Questions about the table below.
1) The second entry on the main diagonal?
2) The entry just right of 76?
3) The last entry, reading row by row?
4) The minimum?
5) The third entry on the diagonal from the top-right corner?
6) The 2nd entry from the end, reading row by row?
7) The 3rd entry from the end, reading row by row?
8) The entry directly above the smallest entry?
[[36 76 61 31 59 55 27 36 81 33 24 74]
 [38 60 53 49 49 57 35 39 77 44 38 60]
 [48 73 79 63 45 37 64 77 44 52 60 37]
 [62 55 63 67 53 45 71 75 32 64 69 38]
 [58 62 71 71 31 33 92 89 26 52 79 27]
 [71 34 40 54 47 55 75 57 34 60 80 42]
 [55 17 14 75 62 66 48 41 64 78 51 39]
 [54 51 62 84 52 38 72 85 37 75 64 25]
 [57 73 74 40 65 54 45 55 51 47 48 67]
 [65 65 79 72 48 36 86 92 17 62 80 30]
 [56 56 51 41 39 56 58 44 52 34 66 50]
 [63 43 44 40 60 61 53 44 56 55 53 72]]
1) 60
2) 61
3) 72
4) 14
5) 52
6) 53
7) 55
8) 40

Read these off the array that follows.
1) Report the entry in the top-right corner.
2) Report the entry directly below 714.
3) Report the entry directly above -501.
4) Report the entry just right of -501.
5) Report the largest entry in the last row.
6) Report the top-left entry.
7) Report the bottom entry of the column that holds the smallest entry.
8) Report the entry just right of -159.
[[94, 103, 122, 37, 76, 29, -32, -86, -49],
 [-85, -159, -24, 9, 141, 267, 365, 462, 296],
 [482, 671, 714, 477, 325, -6, -251, -605, -488],
 [-31, -127, -413, -501, -478, -554, -618, -538, -361]]
1) -49
2) -413
3) 477
4) -478
5) -31
6) 94
7) -618
8) -24

Questions about the grid below.
1) Which number is the entry just left of the largest entry?
2) Which number is the second largest entry?
3) Which number is the fifth entry in reading order?
((237, 437, 468, 383, 391, 336, 338), (165, 293, 621, 207, 11, 149, 457), (77, 287, 373, 243, 542, 115, 259), (333, 573, 223, 279, 527, 502, 511), (634, 157, 490, 800, 275, 642, 202), (634, 459, 595, 647, 154, 570, 387))
1) 490
2) 647
3) 391

-3.732	-3.231	21.212	8.729	0.431	-9.811	-6.472	-0.148	-21.165	3.350	16.661	-8.750	4.069
The entry just left of 8.729 is 21.212
Report the entry just left of 0.431.
A: 8.729
Report the entry just left of 4.069.
A: -8.750
Report the entry just left of the centre entry.
A: -9.811
The entry just left of the largest entry: -3.231
